Here is a tiny trained network, its code and every weight. The questions are about switching its units off for an input and a class, where a switched-off unit gives its printed mean instead of its output.

import numpy as np


def w(rows, s, z=0):
    codes = np.array(rows[::2]) - 128.0
    scale = np.full(codes.shape[1], s)
    scale[-1] = z or s
    return codes * scale


def f(y):
    return np.maximum(y, 0)


def log_softmax(a):
    a = a - a.max(-1, keepdims=True)
    return a - np.log(np.exp(a).sum(-1, keepdims=True))


def net(x, mask):
    res = np.array(x, float).reshape(1, 7) / 4 @ E
    y = f(res @ A[0][:, :-1].T + A[0][:, -1])
    res = res + np.where(mask, y, B[0][:, -1]) @ B[0][:, :-1]
    return log_softmax(res[-1] @ U[:, :-1].T + U[:, -1])


A, B = {}, {}
E = w([
[151,158,13,108,196,147,55,183,144,155,69,89],'x0',
[100,148,103,121,166,61,200,156,137,176,33,148],'x1',
[173,109,133,71,232,50,118,66,64,49,74,143],'x2',
[109,254,66,125,163,105,209,133,144,24,214,133],'x3',
[116,153,137,212,158,121,167,159,96,168,195,142],'x4',
[181,71,83,246,32,64,139,126,150,30,193,53],'x5',
[171,164,232,137,138,128,155,128,110,167,130,125],'x6',
],0.0087)
A[0] = w([
[153,53,105,148,124,71,94,115,151,159,48,119,165],'N0',
[132,65,148,134,7,227,86,129,152,156,188,99,131],'N1',
[111,52,45,168,69,68,96,176,165,121,40,88,146],'N2',
[90,126,101,167,141,165,149,182,178,125,197,30,157],'N3',
[121,199,160,88,139,122,194,141,121,154,120,158,142],'N4',
[121,223,156,78,104,91,166,170,156,140,158,144,215],'N5',
[92,147,112,77,130,183,181,154,145,193,130,119,199],'N6',
[77,159,35,134,115,62,138,165,109,122,153,62,186],'N7',
[67,163,164,114,142,140,80,166,188,199,107,99,126],'N8',
[119,128,152,84,254,93,149,138,74,109,47,197,81],'N9',
[205,155,43,163,146,100,115,162,162,109,170,149,188],'N10',
[95,128,49,171,213,123,185,178,112,67,146,58,250],'N11',
[146,110,128,37,206,93,165,70,43,154,71,146,132],'N12',
[145,99,163,169,116,19,191,48,165,27,189,41,242],'N13',
[107,94,123,141,24,241,119,117,189,175,173,82,72],'N14',
[124,210,107,147,121,147,248,137,168,125,68,172,249],'N15',
],0.0082,0.0019)
B[0] = w([
[100,202,63,96,90,76,146,77,92,127,82,82,207],'N0',
[149,126,165,50,117,143,165,95,20,197,113,160,228],'N1',
[68,167,163,195,138,76,128,98,159,156,29,120,212],'N2',
[92,92,201,149,109,137,124,114,165,108,87,198,187],'N3',
[69,83,185,152,40,140,70,118,206,97,104,102,201],'N4',
[87,93,100,131,76,123,108,155,149,124,143,87,196],'N5',
[178,65,74,124,150,90,96,133,184,150,125,69,206],'N6',
[110,93,118,235,90,195,146,200,151,57,127,149,190],'N7',
[213,167,102,147,168,99,107,94,140,81,196,105,205],'N8',
[66,123,220,89,96,129,201,75,51,174,2,161,253],'N9',
[118,22,167,173,118,168,131,225,145,113,136,67,184],'N10',
[133,63,123,131,144,167,202,189,210,110,104,127,206],'N11',
[113,113,178,62,85,152,191,55,14,208,92,131,246],'N12',
[206,114,107,113,215,92,69,171,95,88,212,68,246],'N13',
[132,113,240,107,214,190,167,125,137,192,70,187,219],'N14',
[94,43,123,176,82,106,84,158,121,82,115,96,215],'N15',
],0.0078,0.013)
U = w([
[66,101,212,115,112,181,226,118,106,198,104,185,81],'0',
[124,61,126,188,105,134,103,213,216,86,186,87,200],'1',
[255,158,148,63,177,102,71,105,104,149,208,109,211],'2',
[50,189,121,149,76,51,92,86,140,157,114,71,1],'3',
],0.0099,0.00093)

Each question gives the input, the list of numbers given to net, and the class t.
The units are the neurons (one row each of A and B). Each row of codes is followed by its name. A weight is (code - 128) times the scale printed after its matrix; where a second scale follows, it is the last column's (A, B and U).
mask holds one flag per neuron, in row order. A switched-off neuron (its flag False) gives its mean, the last column of its row in B, instead of its output. The means were averaged over made-up inputs and are rounded, as every weight is.
A unit's drop is (log p(t) with every unit on - log p(t) with that unit switched off) / (log p(t) with every unit on - log p(t) with every unit switched off).
The circuit of an input: a set's keep is (log p(t) with only the set's units on - log p(t) with every unit switched off) / (log p(t) with every unit on - log p(t) with every unit switched off). Starting from the 12 units with the biggest drops (on a tie, the unit counted first), units are removed one at a time, each time the one whose removal leaves the highest keep (on an exact tie, the one counted first), for as long as the keep stays at least 0.8.
circuit, biggest first: the units of the circuit, biggest drop first
top k neurons: the k neurons with the biggest drops, biggest first
drop when u is switched off: that unit's drop, to one decimal
input [0,3,0,0,-6,0,-4], class 3: circuit, biggest first => N14, N1
input [6,-7,4,1,2,0,7], class 2: circuit, biggest first => N9
input [-1,4,8,-5,8,5,-1], class 3: top 2 neurons => N14, N0
input [3,8,-2,-2,-2,3,-6], class 3: top 3 neurons => N2, N0, N13
input [7,-3,0,-4,-4,1,3], class 3: top 4 neurons => N13, N2, N0, N9
input [-6,0,-3,1,-8,5,-4], class 2: top 3 neurons => N13, N9, N12
input [1,-4,-2,-1,2,-5,4], class 2: top 2 neurons => N9, N8
input [7,-8,-1,4,3,1,5], class 1: top 2 neurons => N9, N12
input [8,2,-3,-6,-4,-7,-6], class 3: top 2 neurons => N8, N0
input [-3,2,-6,4,-2,-2,1], class 1: top 2 neurons => N9, N12
input [1,7,0,-7,2,2,3], class 3: top 2 neurons => N0, N14
input [-5,-5,8,8,-5,0,-5], class 2: drop when N13 is switched off => 1.4
input [3,8,0,0,-4,3,2], class 3: drop when N14 is switched off => 0.2
input [-5,6,4,-8,-7,6,1], class 3: drop when N10 is switched off => 0.0
input [-1,6,7,-7,-4,7,7], class 3: circuit, biggest first => N0
